Below are the code and all the weights of a small trained network. Each question names an input and a class and asks about switching units off, where a switched-off unit gives its printed mean instead of its output.

import numpy as np


def w(rows, s, z=0):
    codes = np.array(rows[::2]) - 128.0
    scale = np.full(codes.shape[1], s)
    scale[-1] = z or s
    return codes * scale


def norm(h):
    return h / np.sqrt((h * h).mean(-1, keepdims=True) + 1e-5)


def f(y):
    return np.maximum(y, 0)


def log_softmax(a):
    a = a - a.max(-1, keepdims=True)
    return a - np.log(np.exp(a).sum(-1, keepdims=True))


def net(x, mask):
    res = np.array(x, float).reshape(1, 5) / 4 @ E
    u = 0
    for l in range(3):
        y = f(norm(res) @ A[l][:, :-1].T + A[l][:, -1])
        res = res + np.where(mask[u : u + 3], y, B[l][:, -1]) @ B[l][:, :-1]
        u += 3
    return log_softmax(norm(res)[-1] @ U[:, :-1].T + U[:, -1])


A, B = {}, {}
E = w([
[111,112,38,50,203,121,172,128,165,163],'x0',
[113,81,88,54,94,56,112,217,136,192],'x1',
[145,143,171,77,98,72,202,91,107,81],'x2',
[126,69,149,132,75,112,82,132,174,78],'x3',
[127,76,152,102,142,191,254,169,141,192],'x4',
],0.0087)
A[0] = w([
[81,76,136,151,135,108,182,98,205,180,233],'L0N1',
[152,109,24,154,170,17,192,81,60,21,2],'L0N2',
[77,178,1,12,111,202,143,139,241,165,88],'L0N3',
],0.0049,0.0026)
B[0] = w([
[184,108,47,141,193,124,137,84,84,8,233],'L0N1',
[163,71,215,112,170,135,73,90,164,119,179],'L0N2',
[136,37,14,122,132,126,176,128,102,99,255],'L0N3',
],0.013,0.0039)
A[1] = w([
[130,52,133,215,93,95,10,161,151,119,126],'L1N1',
[125,100,198,210,155,255,130,44,119,127,248],'L1N2',
[145,115,198,92,204,143,138,167,111,170,180],'L1N3',
],0.0072,0.0012)
B[1] = w([
[111,122,158,121,159,168,135,135,59,174,229],'L1N1',
[134,247,110,82,125,135,87,131,224,101,254],'L1N2',
[189,243,97,159,147,84,85,155,63,93,151],'L1N3',
],0.012,0.0071)
A[2] = w([
[124,40,190,64,85,2,103,161,94,170,3],'L2N1',
[70,101,86,189,35,122,133,83,161,138,51],'L2N2',
[108,130,98,171,74,99,134,145,190,146,59],'L2N3',
],0.0059,0.0022)
B[2] = w([
[137,171,154,141,3,92,206,20,115,165,254],'L2N1',
[152,173,154,155,65,70,183,165,108,211,128],'L2N2',
[98,126,124,58,68,70,151,127,179,61,128],'L2N3',
],0.013,0.0025)
U = w([
[146,151,138,160,142,159,178,221,96,76,68],'0',
[125,20,59,98,176,132,166,172,99,113,223],'1',
[65,128,126,205,123,162,175,177,219,136,15],'2',
[165,108,122,154,113,152,166,148,190,66,71],'3',
[155,234,189,107,140,186,80,101,199,52,180],'4',
[122,111,196,127,41,81,136,95,67,159,110],'5',
[36,83,188,185,138,142,151,148,208,145,2],'6',
[62,135,161,181,122,246,54,155,82,149,137],'7',
],0.012,0.0043)

Each question gives the input, the list of numbers given to net, and the class t.
The units are the neurons (one row each of A and B). Each row of codes is followed by its name. A weight is (code - 128) times the scale printed after its matrix; where a second scale follows, it is the last column's (A, B and U).
mask holds one flag per neuron, layer by layer. A switched-off neuron (its flag False) gives its mean, the last column of its row in B, instead of its output. The means were averaged over made-up inputs and are rounded, as every weight is.
A unit's drop is (log p(t) with every unit on - log p(t) with that unit switched off) / (log p(t) with every unit on - log p(t) with every unit switched off).
The circuit of an input: a set's keep is (log p(t) with only the set's units on - log p(t) with every unit switched off) / (log p(t) with every unit on - log p(t) with every unit switched off). Starting from all 9 units, units are removed one at a time, each time the one whose removal leaves the highest keep (on an exact tie, the one counted first), for as long as the keep stays at least 0.8.
units of the circuit, in order: the units of the circuit, biggest drop first
unit that matters most: the unit with the biggest drop
k most important neurons: the k neurons with the biggest drops, biggest first
k most important neurons of layer l: the k neurons of layer l with the biggest drops, biggest first
input [8,-7,-8,5,-2], class 1: unit that matters most => L0N3
input [1,-1,-7,-6,-8], class 7: units of the circuit, in order => L1N2, L0N1
input [-4,8,-4,7,-6], class 5: units of the circuit, in order => L2N1, L1N2
input [-3,5,-1,-7,-7], class 5: 4 most important neurons => L1N2, L0N1, L2N1, L1N3
input [-3,6,-5,2,-3], class 5: units of the circuit, in order => L1N2, L2N1
input [-3,6,2,4,5], class 5: 3 most important neurons => L2N1, L1N2, L0N3
input [8,-4,-7,-5,-6], class 1: 2 most important neurons => L0N3, L1N2
input [1,6,7,-2,-4], class 5: units of the circuit, in order => L1N2, L2N1
input [-1,8,-3,1,-4], class 5: units of the circuit, in order => L2N1, L1N2
input [1,-1,8,3,-4], class 5: 2 most important neurons => L1N2, L0N1
input [5,0,8,2,-8], class 5: units of the circuit, in order => L1N2, L0N1
input [0,-5,0,-5,8], class 4: 2 most important neurons => L1N2, L0N3
input [-1,-2,-4,5,5], class 4: 2 most important neurons => L1N2, L0N3
input [2,2,-5,-7,-8], class 1: units of the circuit, in order => L1N2
input [-7,3,-5,6,-3], class 7: 2 most important neurons => L1N1, L0N3
input [2,0,1,-1,-8], class 5: 2 most important neurons => L1N2, L0N1
input [-3,-1,-6,-4,-8], class 7: 2 most important neurons => L1N1, L0N1
input [0,1,2,4,-4], class 5: 2 most important neurons => L1N2, L2N1
input [0,3,-7,-3,-2], class 1: 2 most important neurons of layer 0 => L0N3, L0N2
input [0,-5,-4,-4,7], class 4: most important neuron of layer 1 => L1N2
